Below are the code and all the weights of a small trained network. Each question names an input and a target symbol and asks about switching units off, where a switched-off unit gives its printed mean instead of its output.

import numpy as np


def w(rows, s, z=0):
    codes = np.array(rows[::2]) - 128.0
    scale = np.full(codes.shape[1], s)
    scale[-1] = z or s
    return codes * scale


def norm(h):
    return h / np.sqrt((h * h).mean(-1, keepdims=True) + 1e-5)


def f(y):
    return y / 2 * (1 + np.tanh(0.7978845608 * (y + 0.044715 * y**3)))


def softmax(a):
    e = np.exp(a - a.max(-1, keepdims=True))
    return e / e.sum(-1, keepdims=True)


def log_softmax(a):
    a = a - a.max(-1, keepdims=True)
    return a - np.log(np.exp(a).sum(-1, keepdims=True))


def net(x, mask):
    ids = ['αβζηθλμξπφψ'.index(c) for c in x.split()]
    T = len(ids)
    res = E[ids] + P[:T]
    q, k, v = (norm(res) @ M[0].T for M in (Q, K, V))
    z = softmax(np.where(np.tri(T) > 0, q @ k.T / 2**0.5, -1e9)) @ v
    res = res + np.where(mask[0], z, O[0][:, -1]) @ O[0][:, :-1]
    y = f(norm(res) @ A[0][:, :-1].T + A[0][:, -1])
    res = res + np.where(mask[1:9], y, B[0][:, -1]) @ B[0][:, :-1]
    return log_softmax(norm(res)[-1] @ U[:, :-1].T + U[:, -1])


Q, K, V, O, A, B = {}, {}, {}, {}, {}, {}
E = w([
[176,102,88,140,181,66,109],'α',
[200,102,99,170,250,82,197],'β',
[115,45,199,182,158,70,100],'ζ',
[88,64,130,187,153,61,138],'η',
[84,37,38,168,127,117,223],'θ',
[115,128,145,161,142,40,55],'λ',
[56,112,146,153,152,34,116],'μ',
[150,90,188,167,120,162,33],'ξ',
[172,118,222,127,210,172,39],'π',
[198,78,200,166,186,170,106],'φ',
[197,62,104,149,173,167,131],'ψ',
],0.014)
P = w([
[115,7,111,111,218,37,5],'0',
[193,19,96,56,106,91,86],'1',
[114,78,89,228,170,170,51],'2',
[255,48,162,116,52,91,136],'3',
[78,177,66,235,202,224,50],'4',
[245,97,200,25,20,45,195],'5',
[186,178,11,198,193,196,137],'6',
],0.011)
Q[0] = w([
[101,149,66,254,216,196,75],'head 0',
[82,151,96,196,216,160,110],'head 0',
],0.089)
K[0] = w([
[207,106,166,21,2,78,208],'head 0',
[211,129,213,47,117,46,127],'head 0',
],0.045)
V[0] = w([
[118,121,38,164,180,74,241],'head 0',
[41,153,119,151,3,72,53],'head 0',
],0.027)
O[0] = w([
[129,188,5,170,231,209,91,250],'head 0',
[34,143,220,103,194,129,180,16],'head 0',
],0.015,0.013)
A[0] = w([
[160,91,177,180,141,70,160,172],'neuron 0',
[170,120,101,54,158,114,166,148],'neuron 1',
[97,146,182,116,85,98,133,2],'neuron 2',
[139,70,90,134,198,1,101,187],'neuron 3',
[130,154,131,176,189,139,127,182],'neuron 4',
[91,147,185,113,132,149,159,200],'neuron 5',
[214,220,211,132,176,149,59,118],'neuron 6',
[58,166,111,155,90,66,112,153],'neuron 7',
],0.033,0.0071)
B[0] = w([
[61,225,98,162,124,134,129,201],'neuron 0',
[116,119,123,156,114,132,125,147],'neuron 1',
[137,3,79,136,176,103,104,174],'neuron 2',
[129,129,187,104,135,151,87,215],'neuron 3',
[139,127,170,143,98,70,159,255],'neuron 4',
[195,139,159,147,117,207,129,170],'neuron 5',
[133,133,148,137,146,117,96,163],'neuron 6',
[138,140,130,134,126,174,155,138],'neuron 7',
],0.043,0.019)
U = w([
[134,156,188,177,122,120,43,187],'α',
[178,136,44,170,30,145,228,255],'β',
[53,220,93,97,164,197,110,74],'ζ',
[139,125,199,62,120,18,158,92],'η',
[149,208,61,137,219,59,149,102],'θ',
[140,150,107,85,227,239,156,75],'λ',
[186,190,187,76,101,178,211,105],'μ',
[84,37,131,153,162,127,142,65],'ξ',
[55,114,58,57,113,19,100,103],'π',
[114,251,122,88,29,125,116,64],'φ',
[202,86,98,40,85,134,82,103],'ψ',
],0.011,0.0096)

Each question gives the input, a string of symbols that net reads in full, and the target symbol t.
The units are the heads (2 rows each of Q, K, V and O) and the neurons (one row each of A and B). Each row of codes is followed by its name. A weight is (code - 128) times the scale printed after its matrix; where a second scale follows, it is the last column's (O, A, B and U).
mask holds one flag per unit, heads first, then neurons. A switched-off unit (its flag False) gives its mean, the last column of its rows in O or B, instead of its output. The means were averaged over made-up inputs and are rounded, as every weight is.
A unit's drop is (log p(t) with every unit on - log p(t) with that unit switched off) / (log p(t) with every unit on - log p(t) with every unit switched off).
The circuit of an input: a set's keep is (log p(t) with only the set's units on - log p(t) with every unit switched off) / (log p(t) with every unit on - log p(t) with every unit switched off). Starting from all 9 units, units are removed one at a time, each time the one whose removal leaves the highest keep (on an exact tie, the one counted first), for as long as the keep stays at least 0.8.
circuit, biggest first: the units of the circuit, biggest drop first
k most important neurons: the k neurons with the biggest drops, biggest first
drop of u: that unit's drop, to one decimal
input θ ξ η ξ ψ, target ξ: circuit, biggest first	(neuron 2; head 0)
input θ φ θ η θ α, target θ: circuit, biggest first	(head 0)
input λ θ θ ψ φ, target ψ: circuit, biggest first	(head 0; neuron 0)
input ψ ψ ξ ξ, target ξ: circuit, biggest first	(neuron 2; head 0)
input μ μ λ θ, target λ: circuit, biggest first	(head 0; neuron 5; neuron 4)
input α η θ ψ ψ θ φ, target θ: circuit, biggest first	(head 0; neuron 5)
input ψ η μ θ θ ξ λ, target ξ: circuit, biggest first	(neuron 2; head 0)
input θ θ ξ ζ, target ξ: circuit, biggest first	(neuron 2; head 0)
input ψ φ ψ, target φ: circuit, biggest first	(head 0; neuron 2; neuron 0)
input ψ φ ξ θ ψ α, target ψ: 2 most important neurons	(neuron 0; neuron 4)
input θ ψ μ θ η, target θ: circuit, biggest first	(head 0; neuron 5)
input π μ θ θ θ, target β: 2 most important neurons	(neuron 3; neuron 4)
input λ μ ψ, target μ: circuit, biggest first	(head 0; neuron 5)
input μ ξ θ π, target θ: circuit, biggest first	(head 0)
input ψ π ψ, target π: circuit, biggest first	(head 0; neuron 2; neuron 5; neuron 0)
input θ η θ ξ ξ η θ, target η: circuit, biggest first	(head 0; neuron 4)
input θ ψ θ θ ψ, target θ: circuit, biggest first	(head 0; neuron 5)
input θ θ α θ θ θ ζ, target θ: 2 most important neurons	(neuron 5; neuron 3)
input μ η θ λ λ φ π, target φ: 2 most important neurons	(neuron 2; neuron 0)
input ψ θ η φ, target η: 2 most important neurons	(neuron 4; neuron 0)
input θ θ μ ξ μ, target ξ: 2 most important neurons	(neuron 2; neuron 4)
input λ θ θ θ θ λ ξ, target λ: most important neuron	(neuron 5)
input ψ θ θ ξ θ, target ξ: drop of neuron 2	1.4
input θ μ μ, target μ: drop of head 0	0.5
input θ ψ θ θ θ θ ξ, target θ: drop of neuron 5	0.2
input π φ θ β θ, target β: drop of head 0	0.3
input ξ ψ θ ξ ψ θ θ, target θ: 2 most important neurons	(neuron 5; neuron 7)
input ξ θ ξ β ξ, target β: most important neuron	(neuron 3)
input θ ψ μ ζ φ ξ, target φ: 3 most important neurons	(neuron 2; neuron 0; neuron 4)
